Below is a small trained network, with its code and all its weights. Each question gives an input and a target symbol and asks what happens when units are switched off, that is, made to give their printed mean instead of their output.

import numpy as np


def w(rows, s, z=0):
    codes = np.array(rows[::2]) - 128.0
    scale = np.full(codes.shape[1], s)
    scale[-1] = z or s
    return codes * scale


def f(y):
    return np.maximum(y, 0)


def softmax(a):
    e = np.exp(a - a.max(-1, keepdims=True))
    return e / e.sum(-1, keepdims=True)


def log_softmax(a):
    a = a - a.max(-1, keepdims=True)
    return a - np.log(np.exp(a).sum(-1, keepdims=True))


def net(x, mask):
    ids = ['ΛΣΩαζμτψ'.index(c) for c in x.split()]
    T = len(ids)
    res = E[ids] + P[:T]
    u = 0
    for l in range(3):
        q, k, v = (res @ M[l].T for M in (Q, K, V))
        z = softmax(np.where(np.tri(T) > 0, q @ k.T / 3**0.5, -1e9)) @ v
        res = res + np.where(mask[u], z, O[l][:, -1]) @ O[l][:, :-1]
        u += 1
        y = f(res @ A[l][:, :-1].T + A[l][:, -1])
        res = res + np.where(mask[u : u + 12], y, B[l][:, -1]) @ B[l][:, :-1]
        u += 12
    return log_softmax(res[-1] @ U[:, :-1].T + U[:, -1])


Q, K, V, O, A, B = {}, {}, {}, {}, {}, {}
E = w([
[9,159,224,72,137,116,110,244],'Λ',
[147,164,52,188,57,150,96,131],'Σ',
[151,43,61,111,174,152,102,178],'Ω',
[89,142,127,80,108,29,130,174],'α',
[81,52,194,204,89,120,120,245],'ζ',
[130,177,125,117,178,143,176,253],'μ',
[228,103,231,32,152,54,112,129],'τ',
[108,118,68,101,115,31,95,168],'ψ',
],0.017)
P = w([
[205,115,254,138,150,118,227,66],'0',
[79,169,191,128,184,174,68,219],'1',
[91,193,135,117,185,143,62,137],'2',
[118,185,109,106,149,105,79,127],'3',
[120,155,135,122,119,113,99,166],'4',
[143,124,127,112,54,101,141,183],'5',
[123,130,170,163,91,133,120,187],'6',
[114,166,140,125,114,120,107,144],'7',
[123,188,96,102,130,96,95,123],'8',
[133,131,140,139,74,112,142,159],'9',
],0.0076)
Q[0] = w([
[253,192,223,145,154,141,175,99],'0.h0',
[85,111,104,143,164,248,123,10],'0.h0',
[179,20,121,70,167,173,105,70],'0.h0',
],0.0057)
K[0] = w([
[95,132,152,43,189,48,91,172],'0.h0',
[70,203,123,148,26,108,3,149],'0.h0',
[143,75,113,35,208,79,103,137],'0.h0',
],0.0053)
V[0] = w([
[97,127,97,2,89,176,54,141],'0.h0',
[185,121,92,141,126,119,111,181],'0.h0',
[136,114,73,111,124,50,127,151],'0.h0',
],0.0045)
O[0] = w([
[118,82,164,145,170,145,72,254,42],'0.h0',
[134,129,88,145,205,109,53,145,249],'0.h0',
[68,152,63,24,148,65,72,153,146],'0.h0',
],0.0094,0.0021)
A[0] = w([
[94,92,33,164,113,156,180,217,97],'0.n0',
[146,153,98,166,112,79,132,112,56],'0.n1',
[79,192,52,110,187,152,103,112,26],'0.n2',
[158,185,31,191,108,220,134,145,210],'0.n3',
[135,21,161,152,176,149,128,164,7],'0.n4',
[187,93,163,78,91,133,89,161,69],'0.n5',
[171,220,92,179,146,128,211,93,129],'0.n6',
[73,122,202,146,121,132,39,132,144],'0.n7',
[65,87,91,113,8,77,98,131,65],'0.n8',
[189,197,119,112,122,142,155,94,63],'0.n9',
[203,2,87,118,214,97,167,28,217],'0.n10',
[190,143,184,161,109,133,19,73,225],'0.n11',
],0.0065,0.0016)
B[0] = w([
[106,108,98,76,102,147,50,68,255],'0.n0',
[91,124,122,131,100,125,88,168,153],'0.n1',
[118,89,153,135,66,121,126,148,190],'0.n2',
[130,181,90,101,121,189,134,141,216],'0.n3',
[106,106,126,90,99,126,102,144,158],'0.n4',
[138,182,154,148,227,159,86,91,170],'0.n5',
[154,128,73,79,139,110,152,254,188],'0.n6',
[150,177,53,171,116,21,157,160,183],'0.n7',
[79,179,104,169,187,74,125,132,203],'0.n8',
[158,55,131,173,146,117,143,149,147],'0.n9',
[136,72,124,187,160,135,95,155,157],'0.n10',
[186,139,130,79,78,172,100,157,164],'0.n11',
],0.0069,0.0053)
Q[1] = w([
[186,108,151,71,109,254,118,116],'1.h0',
[142,50,148,155,166,11,178,47],'1.h0',
[157,112,184,140,201,218,235,97],'1.h0',
],0.0078)
K[1] = w([
[88,181,72,51,152,132,2,144],'1.h0',
[142,144,176,106,79,78,130,106],'1.h0',
[139,138,169,158,106,121,71,228],'1.h0',
],0.009)
V[1] = w([
[165,86,172,151,146,117,77,68],'1.h0',
[171,26,31,211,125,118,199,166],'1.h0',
[140,135,60,61,235,66,1,149],'1.h0',
],0.005)
O[1] = w([
[201,195,99,164,105,141,113,151,8],'1.h0',
[150,41,128,126,93,187,254,49,143],'1.h0',
[196,81,36,42,169,123,205,120,254],'1.h0',
],0.0088,0.0052)
A[1] = w([
[202,118,197,144,160,231,184,110,254],'1.n0',
[52,104,182,165,99,83,79,118,127],'1.n1',
[155,116,133,176,96,177,144,202,254],'1.n2',
[204,44,52,143,202,85,119,150,101],'1.n3',
[79,173,105,121,157,187,123,122,85],'1.n4',
[111,206,99,212,134,114,139,89,57],'1.n5',
[83,129,43,168,67,169,223,93,146],'1.n6',
[81,73,107,186,2,104,181,158,86],'1.n7',
[177,89,161,81,143,182,124,156,79],'1.n8',
[121,233,106,191,82,120,89,151,93],'1.n9',
[112,164,188,83,160,200,129,199,187],'1.n10',
[204,38,167,210,70,172,109,154,113],'1.n11',
],0.0075,0.003)
B[1] = w([
[106,135,126,170,63,93,143,186,160],'1.n0',
[41,123,145,133,148,74,41,51,187],'1.n1',
[102,103,21,86,109,3,131,172,183],'1.n2',
[76,68,145,239,73,155,102,112,254],'1.n3',
[176,155,54,93,88,85,75,127,157],'1.n4',
[55,76,44,101,39,151,225,98,135],'1.n5',
[213,158,173,108,110,151,88,189,164],'1.n6',
[163,198,44,76,174,128,108,52,174],'1.n7',
[153,65,191,127,122,103,96,142,194],'1.n8',
[156,90,144,174,30,144,61,164,164],'1.n9',
[142,53,63,167,138,118,145,60,242],'1.n10',
[80,147,80,30,85,114,93,67,142],'1.n11',
],0.0057,0.0094)
Q[2] = w([
[193,136,89,91,112,143,171,94],'2.h0',
[197,2,101,58,87,121,150,176],'2.h0',
[180,136,149,123,198,241,132,190],'2.h0',
],0.0087)
K[2] = w([
[72,113,103,127,145,243,81,125],'2.h0',
[118,30,105,104,173,155,132,104],'2.h0',
[116,91,70,102,254,149,33,174],'2.h0',
],0.0087)
V[2] = w([
[97,148,78,120,73,92,23,79],'2.h0',
[62,153,172,69,170,54,151,116],'2.h0',
[17,48,161,253,126,162,82,150],'2.h0',
],0.0064)
O[2] = w([
[121,40,112,155,76,204,112,148,93],'2.h0',
[129,111,190,149,123,40,148,159,4],'2.h0',
[151,163,129,8,133,145,164,146,246],'2.h0',
],0.012,0.002)
A[2] = w([
[204,176,148,107,110,162,83,58,33],'2.n0',
[43,165,105,241,192,152,114,77,91],'2.n1',
[147,204,49,120,184,181,169,84,5],'2.n2',
[165,216,51,137,145,143,244,150,68],'2.n3',
[62,118,70,127,80,85,133,88,139],'2.n4',
[94,192,88,169,20,103,104,130,123],'2.n5',
[144,155,108,95,179,113,160,167,211],'2.n6',
[211,255,182,186,114,130,206,188,96],'2.n7',
[162,101,95,64,177,205,147,38,79],'2.n8',
[177,65,72,52,86,201,100,72,190],'2.n9',
[79,107,99,205,204,203,134,58,88],'2.n10',
[88,116,79,30,136,125,72,145,181],'2.n11',
],0.0074,0.0032)
B[2] = w([
[52,13,40,137,131,137,137,149,139],'2.n0',
[201,144,100,123,18,171,64,112,164],'2.n1',
[158,74,188,146,131,121,123,132,157],'2.n2',
[163,55,130,126,169,135,7,125,168],'2.n3',
[101,146,162,144,133,202,234,94,201],'2.n4',
[203,164,211,100,217,208,161,198,181],'2.n5',
[49,106,118,175,131,128,181,41,193],'2.n6',
[46,117,75,77,89,211,132,138,138],'2.n7',
[206,113,153,27,103,125,130,80,180],'2.n8',
[188,165,195,143,161,44,177,134,229],'2.n9',
[187,115,2,124,86,90,6,124,145],'2.n10',
[53,166,152,154,123,114,168,121,254],'2.n11',
],0.0063,0.016)
U = w([
[90,101,156,68,87,84,44,117,2],'Λ',
[113,84,116,108,101,128,46,47,109],'Σ',
[152,88,143,63,131,127,95,52,91],'Ω',
[186,44,222,208,178,15,47,93,81],'α',
[101,56,221,163,167,190,116,40,64],'ζ',
[128,182,174,155,157,76,89,2,201],'μ',
[200,197,132,155,166,133,120,166,163],'τ',
[75,4,18,154,153,81,179,114,244],'ψ',
],0.0048,0.0024)

Each question gives the input, a string of symbols that net reads in full, and the target symbol t.
The units are the heads (3 rows each of Q, K, V and O) and the neurons (one row each of A and B). Each row of codes is followed by its name. A weight is (code - 128) times the scale printed after its matrix; where a second scale follows, it is the last column's (O, A, B and U).
mask holds one flag per unit, layer by layer, with each layer's heads first. A switched-off unit (its flag False) gives its mean, the last column of its rows in O or B, instead of its output. The means were averaged over made-up inputs and are rounded, as every weight is.
A unit's drop is (log p(t) with every unit on - log p(t) with that unit switched off) / (log p(t) with every unit on - log p(t) with every unit switched off).
The circuit of an input: a set's keep is (log p(t) with only the set's units on - log p(t) with every unit switched off) / (log p(t) with every unit on - log p(t) with every unit switched off). Starting from the 12 units with the biggest drops (on a tie, the unit counted first), units are removed one at a time, each time the one whose removal leaves the highest keep (on an exact tie, the one counted first), for as long as the keep stays at least 0.8.
circuit, biggest first: the units of the circuit, biggest drop first
most important unit: the unit with the biggest drop
top k neurons: the k neurons with the biggest drops, biggest first
k most important neurons of layer l: the k neurons of layer l with the biggest drops, biggest first
drop of u: that unit's drop, to one decimal
input Λ μ Λ, target Λ: circuit, biggest first : 1.h0, 2.h0, 0.h0, 1.n1
input Ω Ω μ ψ μ Ω μ ζ, target Ω: top 2 neurons : 1.n3, 0.n10
input Λ Ω μ α, target Λ: circuit, biggest first : 1.h0, 2.h0, 0.h0
input μ Ω τ ψ ψ Σ, target Ω: circuit, biggest first : 2.h0, 1.n3, 2.n8, 1.h0
input μ ζ μ μ Ω μ, target Ω: circuit, biggest first : 2.h0, 1.n3, 2.n8, 0.n10
input α ψ μ τ ψ Λ Λ ψ, target α: circuit, biggest first : 2.h0, 0.h0, 1.n3
input Ω μ ψ Σ μ μ μ ψ, target Ω: circuit, biggest first : 1.h0, 2.h0, 1.n3, 0.n10
input Ω μ ψ ψ α μ μ Λ, target Ω: top 2 neurons : 0.n10, 1.n3
input μ μ α ψ μ μ μ τ τ, target α: circuit, biggest first : 2.h0, 0.n10
input τ μ ζ ψ, target τ: most important neuron of layer 2 : 2.n5
input Ω ψ μ α ψ ψ τ τ τ, target Ω: top 3 neurons : 1.n3, 2.n8, 0.n10
input Σ ψ Λ, target Σ: top 2 neurons : 2.n10, 2.n1
input μ μ τ ζ Σ μ μ ζ Λ α, target μ: 3 most important neurons of layer 1 : 1.n0, 1.n1, 1.n7
input τ ψ μ μ τ μ Λ, target τ: top neuron : 0.n7
input ζ τ μ μ ψ ζ, target ζ: top 2 neurons : 2.n4, 2.n5
input μ μ ψ ψ Ω μ Σ, target Ω: top 2 neurons : 1.n3, 2.n8
input ψ μ Ω μ μ ψ α τ Λ, target ψ: top 2 neurons : 0.n7, 1.n3
input ψ μ Ω, target Ω: 2 most important neurons of layer 2 : 2.n8, 2.n9
input μ μ Ω μ μ τ Λ, target μ: top 2 neurons : 1.n1, 0.n6
input μ μ μ μ μ ζ α α α, target μ: most important unit : 1.n0
input ζ Ω μ μ μ μ τ, target Ω: top 2 neurons : 1.n3, 0.n11
input τ Ω μ μ ψ μ ζ ζ, target τ: top 2 neurons : 2.n5, 0.n7
input μ ψ Σ ζ ζ, target μ: 2 most important neurons of layer 1 : 1.n7, 1.n1
input Λ Λ τ μ ψ, target Λ: drop of 1.n1 : 0.1
input α Σ τ ψ ψ, target α: drop of 2.h0 : 1.0
input Σ ψ μ μ ζ ψ, target Σ: drop of 2.h0 : 1.1
input ζ ζ ψ ψ μ μ Λ, target ζ: drop of 1.n3 : 0.0
